Each row is followed by its class number.
[ -4 -10  30   5  -5  13 -21   5 -37  28   5  -9   3  48 -25  21 -38  -7
  51  16  35  14  11  16 -10 -50  15   2  41 -21  28   3 -18  15   7  -1
 -31   4 -23 -21 -16 -22 -36  23  17   9 -25   0 -44 -29  -4 -87  42  20
  -3]
1
[-18  -2  12  11 -53   2   5 -23  11  30 -10   7   3  25   1  18 -24   3
  33  37  14  -4  26 -22  -1 -11  15  -8  48   0  -5 -15 -33   4   5  -9
   6  19 -26 -34 -23   0 -12  -9  39  15  33  10   0 -16 -15   5  56 -32
  15]
1
[ -11   19   28   22  -30  -32  -21   21  -23   15   -4    4  -11   10
   10   22   29   48  -18   18    6   -3   -1   37  -11  -40   -8   -4
   45  -26   -3    3    1   -2    6  -30  -20    1  -27  -41   11   22
    9   31    2   37  -30   36  -32   24  -22    4  -28 -101  -36]
2
[  5  37  10  18  33 -16  19  19 -23   1  21  21 -16  57 -10 -28  16   0
  -9 -15 -32  63 -15 -27  -2 -38  65 -12  19 -13  15  38  30  34  20   7
 -14 -40 -26 -12  33 -39  -8  -1  22  13 -89  36 -18 -16   6 -12  -5  39
 -47]
0
[-25 -23  55   2   5   3  44  23 -24  16  27  13 -23   1  22  36  27   2
  21 -32  51  23   1 -32  19 -47  19   0 -10   0  18  -6  -9  16  16 -41
 -21  -5  -4 -51 -21  26 -10  31 -13  12  58   6   3 -24  -9  11  23 -63
 -14]
1
[ 16  12  55  -2  19 -18   1  27  -7  21   4  18  -4  48 -17 -17  -4  -7
  17 -65 -23  40   8   1  30 -70  31  13  37   8  -2   8   3  13  14 -47
  -8 -26  14 -28   4 -13 -26  -2   3   5 -58 -16 -27 -10  -5   2  45   9
 -12]
1
[-19  14  13 -15  48 -18  33  14  -3  13 -44  22  -2  22   6 -11  57 -17
 -33  18 -19  12  -9 -69   8 -37 -34  -5 -56  33 -26 -24  19  18 -27 -35
 -31 -25  13 -41 -18  32  16   8 -15 -21  74  32 -56 -13 -11   2 -30 -97
 -13]
2
[ -4 -11  27  -8  29   0 -28   7 -17  11  29  -5 -18  42  -3  14  -1 -34
  16 -20  31  26   5  21  -5 -46  32 -22  38 -22  41  22  -5  20   3  25
  19  -1 -15 -10  -3 -59 -14 -18  12  15 -15   6  -2 -48  -6   3  26  36
  -9]
1
[ -6 -27  26  18  18   5 -17  10  29 -15  -6   3 -25  64  30 -17 -50 -31
  37 -11  28  79  36  22  -1 -15  47   3  54 -10  32  14 -11  21  42 -10
  19 -11 -33 -52   0 -47  -5 -24  -3  -5 -35 -16 -11 -18   8  11  30  77
  11]
1
[  -1   18    2   14    0   -6    7  -17   28    2  -21   26    3   -3
   -5   35   31  -13    0   14  -23  -23  -41  -26  -14   -5  -27  -12
  -21   -7   -5   10  -22    4  -33    4   -1 -100   -6   12    1    9
   18   21  -11    0   33   30  -16  -14  -21  -15  -13  -39  -71]
2
[-11  38  22  13 -56 -17 -11  19 -34  23  30  -3 -16  14 -18  -8  16  -2
   9 -58  11  -9 -10 -10  10 -28  32 -23 -21 -25  14   0  72  -2   9 -14
 -20 -13 -20 -30  12 -13  -4  16   7  29 -55  -8 -18  11   3  17  -2 -36
 -40]
0
[ 22   7   4   8 -15  16 -10   4  -4  11  11  -4  -2   4 -17  14 -12  -3
  39   3  29   5  17  -1   4 -13  18 -14  11   4  26  -9  -2  -9  10   9
   6  -1 -25 -28  -8 -13 -20 -10  29  11 -24   5 -14  -9  26  11  29  23
 -13]
1
[  0  55  32 106  -2 -25 -19  30 -11  19  24   3  -6  -9 -52   5  76  27
 -19  12 -34 -33 -50 -28  22 -82 -14  -6   9 -20   6   3  17 -32 -16 -39
 -17  -1  -7 -24   2   3  -8  36   1  42 -91  29 -52   2 -13   3 -23 -81
 -53]
2
[ 33  26  15  41  -3  -9 -24   2 -13  -2  10  14 -10   0 -15 -14  26 -12
  11   4 -29  18 -22 -21  -3 -15  32 -16  35 -13  -2   7  -3  -1   0  -2
 -15  13 -19 -30  26 -23  -8   9  19  20 -77  10 -36 -15  26   4  11 -19
 -19]
0
[-12   3  23  11 -10   3  18  -3  -6  14  19 -36 -13  13 -20  12 -20  20
  12 -12  30 -18   5  30   8 -27 -46  -2  35   8  23  -1  -9   1  15   7
   9 -10  -1 -14  -4 -14   7  -7  13  -4 -17  -7  -7   2 -32   2  24   9
  14]
1
[  4  40   7   6  -4  -8   0  20 -19   9  24  13 -11 -16  -7 -24   6  11
  -6 -38  -1  17   0 -12  18 -24   2 -20 -15 -26  27  19  35  -9  28 -39
 -20 -23   0 -24   2 -36 -10  14   4   1 -86 -35 -18   6  20   9   1 -28
 -10]
0
[ -5  -7  62  30   3  -3   8  16  -7  17  26  -9 -11  49 -32   9 -18 -42
  27  -5  61  71  -4 -41   8 -57  34  -4  23 -18  47   0 -34  33  10  18
  14   0 -15 -60 -18 -13 -28  -2  29  17  15  21 -69 -46  25  19  37  42
  10]
1
[ -7   5   6 -12   7 -44  -5 -63 -26 -20 -23  -2 -25  22 -29 -45  19  22
 -27 -22 -60  -4 -19 -31  13   0 -24 -45  -3   5 -13  28  38  35  -7  -1
  16 -81  24   6  38 -26   6  11  -8  33 -68   4 -35  15 -14   4 -46 -54
 -17]
2
[-27 -14  40  38 -49  10   4  18  -7  16   0 -11 -15  45  30  13 -35  42
   2  14  39  11  37  -1   2 -53  18  13  43  -6  29   6 -13   3  50 -33
 -11  17 -17 -36  -3  11  -5  -2  17  33  19 -18   5  23 -28  28  21 -29
   5]
1
[ -8  51  13  13  19  -5  -5   9 -15   0   5  14  10 -75 -30   5  39   8
  -3  16   8 -22 -11 -10 -19 -61  -4 -10 -23  18 -13 -12  34 -29 -31 -19
 -34 -18   6 -20  10  21 -13  26   0  26  -1   1 -49 -24  43  -1   6 -67
 -15]
2
[ -7  33  21 -17 -10   2  -5  -5 -24  22 -11   6 -11  13 -34  32  38 -28
  30 -45  29  -7 -25  -2  15 -36  22 -29 -51  -1  17  -5  14 -18 -16  -7
  -2 -23 -11 -30 -30 -12 -20  -6  12   2 -14   7 -13 -27  11  -2   0 -23
 -24]
2
[ 21  29 -12 -21 -43  25  19 -35 -21  11 -23  22  -5  20 -19  -6  18  -5
  32  -7   3  -6   2 -25  -1  15  13 -14 -40  21 -31  -6  19  10  -5  -1
 -26 -31  -2 -10  47   6   2 -19  48   0   0   0   7  10  35  27  44 -36
 -18]
2
[ -6  22  17   9  14 -28  23  14 -24  -6  32 -13   8 -32 -21   7  28   8
   3 -71  22  43 -28 -19  19 -36  51 -11  10  -3   3  52  52   9  11  -3
  -2 -13  -1 -13  11 -15 -15  20  24  15 -56  21 -17 -29  28   5  15 -20
 -17]
0
[  3  25   0  59 -25  -1  13  -2 -24  -6   5  32 -12  -7  -6 -25  31  29
  -9 -26 -53  10 -22 -23   7 -44  11 -22  25  -1 -14  13  14 -16  31 -39
   1  -9 -14 -23   7 -20  60  12  15  21 -64  14 -15  -7  -2 -23  -5 -45
 -16]
0
[ -2  -2  19 -20 -10 -22   9   5 -30  17 -12  -7  -3  26  -4 -20 -12  52
 -10 -23 -20  23  14 -23  23 -51   5   5  27   4   9 -13  21   1   5 -16
  -3 -19  -3 -10  -2 -12  -7  11   1  34 -54 -43 -15  33  -1  11   2 -56
  -6]
0
